Facts:
tekli (Φ 95) (τ tavi, segun) (ζ a) (κ 341)
grebri (Φ 436) (τ brulon, tradum) (ζ b) (κ 619)
bruva (Φ 95) (ζ b) (κ 509)
plusom (Φ 532) (τ skomu, drastiklik) (ζ c) (κ 341)
draskem (Φ 436) (τ klige, raple) (γ dritrural, lenan, plestok, samol, vuflus, plorer, midel, nitu) (ζ b) (κ 341)
raple (Φ 532) (τ nitu) (γ napli, nimar, plusom, voban, liplen, nagrul) (ζ b) (κ 642)
puplin (Φ 95) (τ gibror, sanu) (ζ a) (κ 341)
liplen (Φ 436) (ζ a) (κ 642)
tanor (Φ 532) (τ mikli) (ζ a) (κ 519)
stiger (Φ 95) (γ stogru, trevil, tafar, bebri, saplom, bipes, motra) (ζ b) (κ 341)
brulon (Φ 436) (τ statak, nuval, skomu) (γ stogru, briso, flekek, dovu, dustaklo) (ζ a) (κ 519)
geflil (Φ 436) (γ mosken, lutrem, luskos, dovu, bridrasem) (ζ c) (κ 519)
stogru (Φ 436) (ζ b) (κ 341)
briso (Φ 532) (ζ b) (κ 341)
brikluk (Φ 95) (τ skufim, sanu, brulon) (ζ b) (κ 519)
sipefal (Φ 532) (ζ c) (κ 509)
fasko (Φ 436) (γ tavi, gibror, graplus, gribo, plugrabrek, dresta, skozor) (ζ a) (κ 509)
skena (Φ 532) (τ viskim, mikli) (ζ c) (κ 619)
voban (Φ 532) (ζ c) (κ 642)
pidru (Φ 436) (ζ c) (κ 509)
bege (Φ 436) (τ sanu, togre, drutran) (ζ b) (κ 509)
nimar (Φ 532) (ζ a) (κ 341)
skurogem (Φ 532) (τ viskim, skatro) (ζ a) (κ 509)
veklobol (Φ 532) (τ tradum) (ζ b) (κ 341)
statak (Φ 532) (τ skomu) (ζ a) (κ 341)
lutrem (Φ 436) (τ klebik, grufa, nutrus, segun) (ζ a) (κ 519)
bridedon (Φ 436) (τ nuval) (ζ c) (κ 519)
drutran (Φ 95) (τ skufim, grebri, plorer, tradum) (ζ b) (κ 519)
tavi (Φ 532) (ζ a) (κ 509)
depel (Φ 532) (τ segun, skozor) (ζ c) (κ 341)
bebri (Φ 532) (ζ c) (κ 642)
fedure (Φ 532) (ζ a) (κ 341)
dudrumu (Φ 532) (ζ a) (κ 341)
gubo (Φ 95) (ζ a) (κ 509)
dresta (Φ 95) (ζ a) (κ 341)
greki (Φ 532) (τ plorer) (γ nuval, tostol, midel) (ζ b) (κ 509)
stogul (Φ 95) (ζ b) (κ 509)
botul (Φ 532) (τ skire, nitu) (ζ b) (κ 341)
kalil (Φ 436) (τ segun) (ζ c) (κ 509)
falutrus (Φ 532) (γ tikle) (ζ c) (κ 519)
graplus (Φ 532) (ζ b) (κ 509)
luvukla (Φ 436) (τ viskim, kalil) (γ midrun, zavas, veklobol, floni, dudrumu, mumegis) (ζ c) (κ 341)
dritrural (Φ 95) (τ skomu) (ζ b) (κ 341)
gutrek (Φ 532) (γ deflon, zarom, skurogem) (ζ c) (κ 619)
drastiklik (Φ 532) (ζ b) (κ 341)
draplikla (Φ 532) (ζ c) (κ 509)
peflo (Φ 532) (γ bruva, bibrur, gostostis, tostol, duko, pidru) (ζ a) (κ 341)
tropa (Φ 95) (ζ a) (κ 341)
detik (Φ 532) (τ plorer) (ζ a) (κ 341)
skire (Φ 436) (τ plorer) (γ klige, potrel, tikle, samol, draplikla, zarom, mumegis, mikli) (ζ c) (κ 341)
skozor (Φ 436) (τ viskim) (ζ c) (κ 341)
dustaklo (Φ 95) (ζ b) (κ 509)
vabeklu (Φ 95) (τ statak) (ζ a) (κ 341)
napli (Φ 436) (ζ b) (κ 509)
luskos (Φ 95) (τ dusar, stulik) (ζ a) (κ 341)
saplom (Φ 95) (ζ c) (κ 341)
skatro (Φ 532) (τ drastiklik) (ζ c) (κ 519)
vepa (Φ 532) (ζ c) (κ 509)
sturifus (Φ 532) (τ fedure) (γ midrun, fimini, skena, floni, liplen) (ζ a) (κ 341)
samol (Φ 95) (ζ a) (κ 509)
trefitel (Φ 532) (ζ c) (κ 509)
lenan (Φ 532) (ζ c) (κ 341)
trevil (Φ 95) (ζ b) (κ 509)
klibre (Φ 436) (τ gofli, drastiklik) (ζ a) (κ 509)
susuli (Φ 532) (ζ b) (κ 341)
goklo (Φ 436) (τ peflo, skire, skatro) (γ bridedon, puplin, goklum, bipes, bege) (ζ a) (κ 509)
klige (Φ 532) (τ tekli) (ζ a) (κ 341)
meto (Φ 436) (τ togre) (γ fusuk, susuli, ponur) (ζ b) (κ 619)
midrun (Φ 95) (τ plorer) (ζ b) (κ 519)
vuflus (Φ 95) (ζ b) (κ 341)
tostol (Φ 532) (τ vabeklu, skomu, drastiklik, skatro) (ζ c) (κ 509)
tregrur (Φ 532) (τ klibre, nutrus) (γ trele, flekek, nimar, tekli, plusom) (ζ c) (κ 341)
nutrus (Φ 532) (τ skomu, stulik) (γ bridedon, sipefal) (ζ a) (κ 519)
klerefi (Φ 532) (γ fluve, samol, bragive, saplom, pudrodrel, skatro, tradum, voban, skurogem) (ζ c) (κ 519)
zustam (Φ 532) (τ nuval, puplin, segun, plusom) (γ tafar, goklum, skomu, ponur, dustaklo) (ζ a) (κ 341)
tukli (Φ 436) (τ statak, midrun, skomu, zustam) (γ tanor, puplin, vudovul, fliske) (ζ b) (κ 642)
lapil (Φ 95) (ζ b) (κ 341)
drumamo (Φ 532) (τ tramar) (γ gubo, zavas, gemir, grebri, bege, draplikla, pofiplem) (ζ c) (κ 519)
klebik (Φ 436) (τ fedure) (ζ a) (κ 341)
nitu (Φ 95) (τ drastiklik) (ζ c) (κ 509)
skomu (Φ 532) (ζ c) (κ 341)
potro (Φ 532) (τ begal, plastas) (γ briso, flekek, midel) (ζ a) (κ 341)
floni (Φ 95) (τ puplin, skomu) (ζ b) (κ 341)
bragive (Φ 436) (ζ c) (κ 341)
tikle (Φ 436) (ζ b) (κ 341)
stulik (Φ 532) (τ skomu) (ζ b) (κ 341)
fimini (Φ 95) (ζ a) (κ 341)
plorer (Φ 95) (τ statak, nuval, segun) (ζ a) (κ 519)
nanek (Φ 532) (γ potrel, fimini, suzu, vepa, mikli) (ζ b) (κ 341)
pofiplem (Φ 532) (τ nuval, trefitel) (ζ c) (κ 642)
fliske (Φ 532) (ζ b) (κ 341)
ruplun (Φ 532) (γ midrun, deflon, floni, fliske, lapil, nitu, pidru) (ζ b) (κ 519)
skika (Φ 95) (γ statak, feza, vabeklu, mumegis) (ζ b) (κ 519)
goklum (Φ 436) (ζ c) (κ 509)
midel (Φ 436) (ζ c) (κ 341)
grufa (Φ 436) (τ drastiklik, brulon) (γ tavi, fusuk, gemir, pebrun, zarom) (ζ b) (κ 341)
dralos (Φ 436) (τ nutrus) (ζ b) (κ 341)
kaper (Φ 95) (τ begal) (γ midrun, floni, duko, drutran, mumegis, skozor, lapil, liplen, botul) (ζ c) (κ 341)
gemir (Φ 436) (τ skomu) (ζ c) (κ 341)
sanu (Φ 532) (τ skufim, skomu, plorer) (ζ c) (κ 341)
gostostis (Φ 436) (ζ a) (κ 619)
makal (Φ 532) (τ tavi, mepa, floni) (ζ c) (κ 341)
gibror (Φ 532) (τ midrun, brikluk, segun) (ζ c) (κ 619)
bridrasem (Φ 436) (ζ c) (κ 341)
nuval (Φ 436) (τ skomu) (ζ a) (κ 341)
dizam (Φ 532) (ζ a) (κ 341)
trele (Φ 532) (τ statak, begal, segun, brulon) (ζ c) (κ 341)
nagrul (Φ 436) (τ tradum) (ζ c) (κ 509)
viskim (Φ 532) (τ dusar, segun) (ζ a) (κ 509)
togre (Φ 95) (γ feza, vunul, studrali, floni) (ζ b) (κ 341)
pudrodrel (Φ 95) (τ floni) (ζ c) (κ 642)
lipumil (Φ 532) (ζ b) (κ 519)
soskugos (Φ 532) (γ stogul, sanu, plugrabrek) (ζ b) (κ 509)
zarom (Φ 532) (τ drumamo, skomu, tekli, flifolur) (ζ c) (κ 341)
bipes (Φ 95) (τ statak, makal) (ζ b) (κ 519)
pebrun (Φ 436) (ζ a) (κ 619)
vunul (Φ 532) (τ statak) (ζ a) (κ 341)
deflon (Φ 436) (ζ c) (κ 341)
flifolur (Φ 532) (τ segun, trefitel) (γ fusuk, tropa, motra) (ζ b) (κ 341)
lufir (Φ 436) (ζ c) (κ 341)
plugrabrek (Φ 532) (ζ c) (κ 341)
vudovul (Φ 532) (τ bridedon, skomu) (ζ b) (κ 509)
nabis (Φ 532) (γ guzibras) (ζ b) (κ 341)
trakis (Φ 532) (ζ c) (κ 341)
fluve (Φ 436) (ζ b) (κ 642)
tafar (Φ 436) (τ skufim) (ζ b) (κ 619)
gribo (Φ 436) (ζ c) (κ 341)
fusuk (Φ 532) (τ segun) (ζ b) (κ 341)
motra (Φ 95) (τ pudrodrel, tradum) (ζ b) (κ 341)
studrali (Φ 532) (τ togre) (ζ c) (κ 509)
tramil (Φ 95) (γ viskim, kalil, dritrural, midel, depel, fliske) (ζ c) (κ 619)
duko (Φ 436) (ζ a) (κ 341)
guzibras (Φ 436) (τ skomu, soraklo) (ζ a) (κ 509)
suzu (Φ 95) (ζ a) (κ 341)
soraklo (Φ 436) (τ plorer) (γ viskim, klibre, flekek, graplus, plusom, dovu) (ζ c) (κ 341)
klepofluk (Φ 532) (τ skomu) (ζ b) (κ 341)
mikli (Φ 532) (τ statak, midrun, drastiklik) (ζ b) (κ 341)
tramar (Φ 532) (ζ a) (κ 509)
pugrok (Φ 532) (γ stogru, dralos, plestok, makal, depel, mikli) (ζ b) (κ 341)
tradum (Φ 436) (ζ c) (κ 519)
mosken (Φ 532) (ζ b) (κ 341)
segun (Φ 95) (τ statak, skomu) (γ feza, tafar, lenan, motra, tramar) (ζ b) (κ 341)
dusar (Φ 436) (τ klagre, skomu) (ζ c) (κ 519)
bibrur (Φ 95) (ζ a) (κ 341)
dovu (Φ 95) (τ segun) (ζ c) (κ 341)
plastas (Φ 95) (ζ a) (κ 619)
stusik (Φ 532) (τ klagre, soskugos) (γ viskim, klige, nimar, fimini, lufir, skatro, trefitel) (ζ b) (κ 509)
zavas (Φ 532) (ζ a) (κ 341)
klagre (Φ 436) (τ tavi, segun) (ζ a) (κ 341)
potrel (Φ 436) (τ nuval) (ζ a) (κ 341)
feza (Φ 532) (ζ b) (κ 519)
mepa (Φ 436) (τ sanu) (γ trele, feza, fusuk, trevil, lipumil, tradum, depel) (ζ c) (κ 341)
ponur (Φ 95) (τ brulon, floni) (ζ c) (κ 341)
begal (Φ 532) (τ brulon, drutran) (ζ b) (κ 341)
gofli (Φ 95) (ζ a) (κ 642)
mumegis (Φ 532) (τ klibre, dizam, sanu, skomu) (ζ b) (κ 509)
flekek (Φ 532) (τ bragive) (ζ b) (κ 341)
plestok (Φ 532) (ζ b) (κ 509)
skufim (Φ 436) (τ statak, drastiklik, plorer) (ζ c) (κ 509)

Known rows:
nutrus: [ -6  -9   1   3   2  -6   0   1  -2   7  -5   2   2  -8  -5   3  -7  -3
  -3  13   0  -3   1  -9  -1   9  14   1 -18  12   3  -1   1  -2   8]
guzibras: [ -9 -11   5  -1   4  -1  -3  -5   6   1  -1  -3   3  -4  -3   1  -3   4
   5  -1   3  -3  -2  -4  -2  -3  -4   0  11   0  -3   5  -1 -10  -2]
liplen: [ -1   4   0  -3   2   1   0   1  -1   3   2   7   5  -3 -12  -3  -7   3
  -3  -2   1  -3  -1   8  -4  -8 -13   8   6 -13   0   3  -3 -18   1]
tropa: [ -3  -6  -2  -1   0  -4   0  -6  -6  -1  -3 -13  10  -2  -4   0  -5 -11
  -2   5   6   4   1  -1  16 -10 -12   0  -7  -7  -2   5   4   7  -8]
susuli: [ -4 -11  -1   7  -3   2  -2   6  -8   5  -3  -5  10  -4   0  -1  -3  -5
 -10   6   6  -2   5  -4   3 -16   3   5 -20   2   3  -6  -1  -1 -14]
fusuk: [ -5  -7   7   7  -4   0  -4  13  -2   4  -2  -8   9  -5  -1   1   3   0
  -7  -2   8  -7  -5  -5  -4 -28   0  -2  -1   2   1  -7   0  -1 -16]
vudovul: [ -8  -2   5   5   1   3   0   7   7   5  -4  -2   1  -6  -1   0   0   2
  -2   0   4  -5   1  -3 -11 -13   6   4   2   7  -1  -6   0  -7  -9]
skika: [ -4   1  -6  -2   6   1   7 -13  -6  -5  -8   2  -5  -3   2   0 -10 -14
   5  11   4   5   8   1  -6  20   3   7   0  -1   2   1   7  -1  19]
midrun: [  4  26   2  -5   2   4   0  -4   2  -2   0 -10 -14  -6  -6  -1  -5   2
 -10  -2   2  -4  -8   9 -13 -10 -11   2  31 -10  -7  -5   6   3  10]
plestok: [ -7  -8   1   5  -1   8  -1   4  -1   6   1  -4   3  -5  -6  -1  -2  -2
  -8   5   6  -4   6   2  -2 -21   4   9  -8   1   2  -6   1 -11 -14]
vepa: [ -6   0   0   3   1   6   1   5   2   6   0   4   6  -6  -8  -3  -6  -1
  -8   5   2  -2   4   1  -7  -9   5  12 -11  -1   2  -3  -1 -16 -10]
nitu: [ -1  12   2  -6   2   3   1  -4   2   0   0 -11  -4  -6  -8  -2  -5  -3
  -4   2   5  -2  -1   5  -4 -10  -4   2  20  -8  -6   6   6  -1  -2]
pofiplem: [ -7   2   5   4   1   0   0  10   6   6  -4  -1   7  -6  -1  -1  -3   2
  -6   0   2  -5  -3  -4 -10 -10   3   6   2   5   0  -1  -2 -10 -11]
pidru: [ -3   4   2  -2   4   3   0  -4   0   1   1   5   2  -5 -10  -3  -6   3
  -2  -1   1  -3   4   7  -9  -5  -4  12   8 -11   2   1  -1 -18  -1]
pudrodrel: [ -3   6   4  -3   1  -1  -1  -8   2   0  -2 -16   0  -3  -1   0  -8  -6
  -7   4   4   4  -1   1   4  -4  -9   7   9  -3  -7   6   4   9  -8]
kaper: [ -1  27  -4  -2   8  -5   7  -3   0  -8 -11   7   4  -4   9  -2 -18  -9
   9   7  -3   9   3  -3 -12  36  -5  15  17   5  -1   4   2   5  25]
makal: [ -4  -4   4   5  -2  -3  -4  11   2   5  -3  -6   9  -5   0   0  -5   1
  -9   2   4  -3  -4  -9  -4 -10   2   4 -11   4   1  -3  -2  -2 -14]
zarom: [ -4   6   4   4  -2  -1   0  18   7   2  -3  -1  11  -6  -3  -1   1   2
  -2  -5   3  -6 -10  -5 -11 -16  -2   1   1   1   2  -5  -4 -15 -13]

Rows:
No name comes twice in this set of rows, the named rows included.
[ -7 -11  -5  -1   9  -4   3 -11  -4   0  -7  16   4  -5  -3   0 -11  -4
  10  10  -2   1  15  -3  -1  26   6  11   0   4   4   8   0 -13  15] : fasko
[ -5  -2   5  -1   3  -4  -5  -6   2   1  -4  -4  -3  -4  -2   1 -10   4
  -4   4   2   0   7  -4   0   4   2   7  10   4  -5   7   2  -2   6] : skufim
[ -3 -19   4   2  -4   0  -6  -4  -9   1  -1  -8   7  -1  -2   1   0  -3
  -6   0  10  -2   5  -1  10 -17  -8   1  -9 -10   2  -2   0   2 -13] : stogru
[  2  23  -5   0   3  -3   1  -8  -6  -3 -10   0  -4  -3   4  -1 -19 -10
  -2  12   3   6  12   0   0  25  -3  12   8   1  -2   2   6  18  21] : togre
[ -6  -7   2  -1   3  -1  -2  -8  -2   3  -1   1   8  -3 -10  -1  -5  -2
   1   3   2  -2   6   4   7  -3  -7   6   2  -7   0   6   0  -6  -2] : pebrun
[ -6  -2  -3  -3   6  -3   6 -13  -5  -3  -9  -3   6  -4   1   0 -10 -16
   6  13   4   5  13  -1   5  26   5  11   0   4   2   8   5   3   4] : tramil
[ -7  -6   4  -1   4   1  -4  -6   3   0   0  -5   0  -2  -2  -1  -6   6
  -3  -2   2   3   3   0  -4  -1  -6  13   5  -2  -4   3   0 -10  -5] : nagrul
[  5  23   2   6  -1  -5  -5  12   1   8  -4   3   2  -8  -9  -1 -12   5
 -16   6  -1  -5  -3  -4   0  -6  -2   4   1   3  -3   1   0   4   7] : statak
[ -7   3  -1   3   4   0   3   3   0   4  -7  11   8  -6  -4  -2 -11  -7
  -3  11   0  -2  11  -1  -7  17  10  15 -13   8   6  -1  -3  -9  -1] : gutrek
[ -4  -4   1  -3   1  -5   1   0  -1  -2  -6 -13  10  -4   0   1   0  -9
   4  -1   6   0  -7  -4  10  -7 -11  -8   7  -3  -3   6   5   6  -9] : luskos
[-10 -11   2   2   5  -5   0  -4   0  -5 -11   3   2  -3   9   3  -5  -4
  13   3   3   0   8  -7  -9  20   4   2  16  10   1  -1   2  -3  12] : tukli
[  4   2   5   6  -5 -10  -9   6  -6  12  -4  -9   0  -9 -12   2 -10   2
 -27  11   7  -6   4  -8  10 -11  11  -1  -4   3  -4   3   3  17  -4] : skomu
[-4 11  2  6  1 -2  0 14  4  6 -4  4  9 -7 -3 -1 -6  3 -5  0  0 -3 -7 -6
 -6 -9 -6  5 -3  4 -1 -2 -2 -3 -2] : vunul
[ -8   4   2   5   4   2   2   3   4   3  -7   4  -1  -6   4   1  -9   0
   0   7   1   0   8  -6 -11   8  12  11   1  15   2  -2   0  -5   6] : greki
[ -1   2   5   2   0   0  -2   6  -1   6  -1  -4  -1  -8 -10   0  -4   2
 -14   7   4  -6  -6  -1  -7 -17   7   2  -5  -1   1  -4   1  -8  -6] : skatro

The same objects again, as new rows of numbers:
Known rows:
plugrabrek: [ -3  -2   3 -21   8 -19  -4  -6   7   2   4   3   1]
drutran: [ -4 -10   3  12  -2   2   2  11   4  -4  -3  21  -1]
dizam: [ -1  -2  -5  -8  -3  -8   4  -1 -10   0   1 -12   3]
nabis: [  1   5 -12  -5  10  -6  10  -1 -24   7  10  -6  -5]
fusuk: [ 5 -8 -1 -7 14  7 10  9  7 -7 -2  2 -3]
grebri: [-13  -6  10  10   2   5  -1   7   9   4  -4   8  -4]
meto: [-19   9 -12  11   1   2   9   5 -10  11   6   7  -8]
fasko: [-13  17 -16   2  -2 -15  -2 -19  -4   4   7  -5  -3]
draplikla: [ 10  -9   7  -6  -3  -5  -5  -6   3  -2   2 -10  -7]
fedure: [ -1  -2  -5  -9  -3  -9   5  -1  -9   0   1 -12   3]
stusik: [  4   5 -22  -4   8   5   8   2  -9   0  12  -1 -14]
kalil: [ 0  3  2  9  3  6  5 -7 22 -7 -4  2 -4]
veklobol: [ 6 -8  3 -7 12  6  5  7  4 -5 -2  0 -2]
bipes: [-1 -9  5 11 -5  6 -4 12 -1 -1 -3 18  0]
bibrur: [ 5 -3  7  8 -8 -7 -5 -7 -4 -7 -8  1 13]
geflil: [-18   8  -5   9  -9 -10   5  -4 -13  16   7  -1  -5]
dustaklo: [ 13  -5   8  13   1  -4 -10 -11  -7  -6   0   7  -1]
tropa: [ 5 -3  7  9 -7 -7 -4 -7 -6 -7 -8  0 13]

Rows:
No name comes twice in this set of rows, the named rows included.
[-5  6  5  1  7 -1  3 -5 18 -3 -6  5  4] : skozor
[ -2   5  -1  -7  13 -24 -18 -21   5  -4   8  25  -1] : stogul
[ -6  17 -13   9  14   5  11  -3  -9   5   4   2  -3] : draskem
[ 9  2  4  8 -2  5  2  1  6 -8 -6 11  9] : ponur
[  5   1   0   5  -6   6  -2   3   7 -11  -9   8  13] : vabeklu
[-19  -5   4   7 -10   1   0   6  17   0  -7   3   2] : lutrem
[  4   0   0   7  -6   6   1   3   6 -12  -9   6  12] : puplin
[-17  -8  13   8 -13  -8  -7  -2   3   6  -7  -6   3] : gostostis
[ 8 -7  0 -7 -2  5  0  2 13 -5  1 -3 -7] : studrali
[ 3 -1 -2 -8  2 -8  6 -1 -9  4  4 -9  0] : trakis
[  3  -3  -2  -6  10  -4   5   1 -14   3   5  -5  -4] : drastiklik
[ -8  20 -17   5   7   3  16  -4   0   3   3   3  -1] : soraklo
[ 11 -11   8  -3  -5  -2  -2  -4  -1  -1   2 -12  -6] : sipefal
[ 0  4  9  8 13  7  0 -2  8 -1 -6  2  2] : dralos

